Here is a tiny trained network, its code and every weight. The questions are about switching its units off for an input and a target symbol, where a switched-off unit gives its printed mean instead of its output.

import numpy as np


def w(rows, s, z=0):
    codes = np.array(rows[::2]) - 128.0
    scale = np.full(codes.shape[1], s)
    scale[-1] = z or s
    return codes * scale


def norm(h):
    return h / np.sqrt((h * h).mean(-1, keepdims=True) + 1e-5)


def f(y):
    return np.maximum(y, 0)


def softmax(a):
    e = np.exp(a - a.max(-1, keepdims=True))
    return e / e.sum(-1, keepdims=True)


def log_softmax(a):
    a = a - a.max(-1, keepdims=True)
    return a - np.log(np.exp(a).sum(-1, keepdims=True))


def net(x, mask):
    ids = ['ΘΛβδμστ'.index(c) for c in x.split()]
    T = len(ids)
    res = E[ids] + P[:T]
    r = norm(res)
    for j in range(2):
        rows = slice(2 * j, 2 * j + 2)
        q, k, v = (r @ M[0][rows].T for M in (Q, K, V))
        z = softmax(np.where(np.tri(T) > 0, q @ k.T / 2**0.5, -1e9)) @ v
        o = O[0][rows]
        res = res + np.where(mask[j], z, o[:, -1]) @ o[:, :-1]
    y = f(norm(res) @ A[0][:, :-1].T + A[0][:, -1])
    res = res + np.where(mask[2:10], y, B[0][:, -1]) @ B[0][:, :-1]
    return log_softmax(norm(res)[-1] @ U[:, :-1].T + U[:, -1])


Q, K, V, O, A, B = {}, {}, {}, {}, {}, {}
E = w([
[146,86,131,123],'Θ',
[32,181,135,137],'Λ',
[85,68,157,86],'β',
[215,76,176,109],'δ',
[146,141,220,156],'μ',
[159,204,117,160],'σ',
[87,191,252,129],'τ',
],0.02)
P = w([
[89,85,13,216],'0',
[104,95,255,116],'1',
[150,112,218,114],'2',
[144,134,168,79],'3',
[172,152,162,64],'4',
[183,180,141,60],'5',
[170,195,146,54],'6',
[194,175,171,20],'7',
],0.0084)
Q[0] = w([
[99,107,26,92],'H1',
[218,155,209,207],'H1',
[54,104,1,54],'H2',
[179,135,133,174],'H2',
],0.024)
K[0] = w([
[131,150,156,47],'H1',
[84,73,84,182],'H1',
[148,174,165,3],'H2',
[90,90,89,133],'H2',
],0.034)
V[0] = w([
[121,178,58,88],'H1',
[73,91,210,116],'H1',
[194,170,190,252],'H2',
[231,87,119,101],'H2',
],0.029)
O[0] = w([
[188,136,36,152,47],'H1',
[61,111,164,65,186],'H1',
[169,57,209,250,254],'H2',
[191,138,226,114,56],'H2',
],0.022,0.017)
A[0] = w([
[138,96,171,136,6],'N1',
[83,224,158,150,214],'N2',
[98,169,59,158,159],'N3',
[127,109,121,72,94],'N4',
[112,31,133,147,253],'N5',
[56,4,140,169,207],'N6',
[71,150,83,58,111],'N7',
[210,184,165,134,186],'N8',
],0.03,0.0011)
B[0] = w([
[157,34,137,150,184],'N1',
[154,81,76,83,149],'N2',
[213,23,103,173,153],'N3',
[104,210,163,106,142],'N4',
[128,221,106,150,205],'N5',
[129,252,84,118,254],'N6',
[55,81,207,109,172],'N7',
[165,134,44,32,174],'N8',
],0.029,0.026)
U = w([
[193,122,99,52,89],'Θ',
[103,39,115,156,254],'Λ',
[71,92,204,69,192],'β',
[199,87,229,95,172],'δ',
[95,89,249,211,81],'μ',
[205,97,104,180,120],'σ',
[106,192,106,136,116],'τ',
],0.012,0.0023)

Each question gives the input, a string of symbols that net reads in full, and the target symbol t.
The units are the heads (2 rows each of Q, K, V and O) and the neurons (one row each of A and B). Each row of codes is followed by its name. A weight is (code - 128) times the scale printed after its matrix; where a second scale follows, it is the last column's (O, A, B and U).
mask holds one flag per unit, heads first, then neurons. A switched-off unit (its flag False) gives its mean, the last column of its rows in O or B, instead of its output. The means were averaged over made-up inputs and are rounded, as every weight is.
A unit's drop is (log p(t) with every unit on - log p(t) with that unit switched off) / (log p(t) with every unit on - log p(t) with every unit switched off).
The circuit of an input: a set's keep is (log p(t) with only the set's units on - log p(t) with every unit switched off) / (log p(t) with every unit on - log p(t) with every unit switched off). Starting from all 10 units, units are removed one at a time, each time the one whose removal leaves the highest keep (on an exact tie, the one counted first), for as long as the keep stays at least 0.8.
circuit, biggest first: the units of the circuit, biggest drop first
k most important neurons: the k neurons with the biggest drops, biggest first
heads that matter: for each layer, one digit per head in row order, 1 if its drop is at least 0.15 and else 0, layers parted by /
drop of u: that unit's drop, to one decimal
input σ τ σ τ τ δ, target σ: most important neuron	N6
input τ β Λ μ Λ μ Θ β, target μ: heads that matter	11
input σ β σ σ σ, target σ: heads that matter	10
input Λ τ μ β δ, target Λ: circuit, biggest first	H2, N3, N7
input Θ μ Λ Θ τ σ, target Θ: heads that matter	11
input Θ β β τ, target Θ: circuit, biggest first	H2, H1, N8
input β δ τ, target β: 2 most important neurons	N7, N6
input μ τ μ β β δ μ Λ, target μ: drop of H2	1.1
input Λ β β, target β: drop of H2	1.1
input τ Λ τ β Λ σ Λ, target σ: drop of H1	0.6
input τ β μ Λ, target μ: drop of H2	0.7
